Below are the code and all the weights of a small trained network. Each question names an input and a target symbol and asks about switching units off, where a switched-off unit gives its printed mean instead of its output.

import numpy as np


def w(rows, s, z=0):
    codes = np.array(rows[::2]) - 128.0
    scale = np.full(codes.shape[1], s)
    scale[-1] = z or s
    return codes * scale


def f(y):
    return y / 2 * (1 + np.tanh(0.7978845608 * (y + 0.044715 * y**3)))


def softmax(a):
    e = np.exp(a - a.max(-1, keepdims=True))
    return e / e.sum(-1, keepdims=True)


def log_softmax(a):
    a = a - a.max(-1, keepdims=True)
    return a - np.log(np.exp(a).sum(-1, keepdims=True))


def net(x, mask):
    ids = ['Ωγζημξ'.index(c) for c in x.split()]
    T = len(ids)
    res = E[ids] + P[:T]
    q, k, v = (res @ M[0].T for M in (Q, K, V))
    z = softmax(np.where(np.tri(T) > 0, q @ k.T / 4**0.5, -1e9)) @ v
    res = res + np.where(mask[0], z, O[0][:, -1]) @ O[0][:, :-1]
    y = f(res @ A[0][:, :-1].T + A[0][:, -1])
    res = res + np.where(mask[1:9], y, B[0][:, -1]) @ B[0][:, :-1]
    return log_softmax(res[-1] @ U[:, :-1].T + U[:, -1])


Q, K, V, O, A, B = {}, {}, {}, {}, {}, {}
E = w([
[140,71,126,154,93,114],'Ω',
[119,134,2,92,116,146],'γ',
[206,71,68,150,121,105],'ζ',
[160,51,154,146,192,126],'η',
[190,126,100,144,86,49],'μ',
[136,194,111,15,137,83],'ξ',
],0.01)
P = w([
[51,200,154,255,128,138],'0',
[191,99,55,127,212,110],'1',
[163,84,103,98,200,99],'2',
[125,62,133,95,198,70],'3',
[129,43,110,78,129,74],'4',
[140,25,102,63,141,115],'5',
],0.005)
Q[0] = w([
[116,103,69,176,166,69],'head 1',
[163,72,102,155,102,166],'head 1',
[76,247,181,226,144,246],'head 1',
[156,67,93,87,193,140],'head 1',
],0.013)
K[0] = w([
[177,160,94,88,161,85],'head 1',
[107,119,188,103,151,87],'head 1',
[210,10,69,69,209,128],'head 1',
[112,107,147,160,73,57],'head 1',
],0.012)
V[0] = w([
[132,102,7,136,186,159],'head 1',
[247,138,86,85,83,112],'head 1',
[138,214,153,56,234,90],'head 1',
[86,200,172,131,68,199],'head 1',
],0.015)
O[0] = w([
[193,84,167,119,72,227,237],'head 1',
[213,169,130,218,81,104,127],'head 1',
[231,162,149,52,248,133,34],'head 1',
[6,162,130,187,197,179,2],'head 1',
],0.012,0.0028)
A[0] = w([
[94,254,159,38,57,78,113],'neuron 1',
[123,89,81,192,61,185,72],'neuron 2',
[130,203,113,231,182,123,78],'neuron 3',
[101,209,102,150,125,230,69],'neuron 4',
[115,39,169,63,113,158,223],'neuron 5',
[172,179,68,165,100,109,186],'neuron 6',
[5,96,138,94,97,107,96],'neuron 7',
[216,162,167,108,143,92,8],'neuron 8',
],0.0089,0.0017)
B[0] = w([
[108,36,48,64,158,66,142],'neuron 1',
[130,169,132,254,208,113,253],'neuron 2',
[196,114,115,137,59,119,141],'neuron 3',
[167,228,142,67,193,137,130],'neuron 4',
[122,91,186,65,146,179,238],'neuron 5',
[170,74,165,96,160,96,186],'neuron 6',
[122,179,166,91,37,171,182],'neuron 7',
[118,231,117,123,48,146,199],'neuron 8',
],0.0093,0.0079)
U = w([
[70,161,113,152,86,111,2],'Ω',
[162,209,87,133,247,147,68],'γ',
[112,46,25,197,229,12,207],'ζ',
[161,48,179,139,229,211,175],'η',
[232,101,122,192,83,48,83],'μ',
[198,101,119,3,116,96,220],'ξ',
],0.003,0.0022)

Each question gives the input, a string of symbols that net reads in full, and the target symbol t.
The units are the heads (4 rows each of Q, K, V and O) and the neurons (one row each of A and B). Each row of codes is followed by its name. A weight is (code - 128) times the scale printed after its matrix; where a second scale follows, it is the last column's (O, A, B and U).
mask holds one flag per unit, heads first, then neurons. A switched-off unit (its flag False) gives its mean, the last column of its rows in O or B, instead of its output. The means were averaged over made-up inputs and are rounded, as every weight is.
A unit's drop is (log p(t) with every unit on - log p(t) with that unit switched off) / (log p(t) with every unit on - log p(t) with every unit switched off).
The circuit of an input: a set's keep is (log p(t) with only the set's units on - log p(t) with every unit switched off) / (log p(t) with every unit on - log p(t) with every unit switched off). Starting from all 9 units, units are removed one at a time, each time the one whose removal leaves the highest keep (on an exact tie, the one counted first), for as long as the keep stays at least 0.8.
circuit, biggest first: the units of the circuit, biggest drop first
most important unit: the unit with the biggest drop
top k neurons: the k neurons with the biggest drops, biggest first
drop when u is switched off: that unit's drop, to one decimal
input γ γ γ ζ η, target η: circuit, biggest first -> (head 1; neuron 5)
input ξ ζ ζ η μ η, target γ: circuit, biggest first -> (head 1)
input η η ξ γ η, target ξ: top 3 neurons -> (neuron 2; neuron 8; neuron 5)
input γ μ γ ζ μ, target η: top 2 neurons -> (neuron 5; neuron 8)
input μ η ζ μ Ω ξ, target ζ: top 3 neurons -> (neuron 1; neuron 5; neuron 8)
input Ω Ω η η ξ γ, target Ω: top 2 neurons -> (neuron 7; neuron 6)
input Ω ξ Ω, target Ω: top 2 neurons -> (neuron 7; neuron 6)
input γ γ γ, target η: top 3 neurons -> (neuron 5; neuron 8; neuron 2)
input ζ μ ζ ζ γ η, target μ: top 2 neurons -> (neuron 2; neuron 8)
input Ω η ξ ξ, target Ω: drop when neuron 2 is switched off -> -0.1
input η ξ μ η η, target ξ: drop when head 1 is switched off -> 0.9
input ξ ζ γ γ ξ, target γ: drop when neuron 2 is switched off -> -0.3
input γ η ζ ξ, target η: drop when head 1 is switched off -> 1.4
input Ω η ξ Ω μ, target Ω: most important unit -> head 1
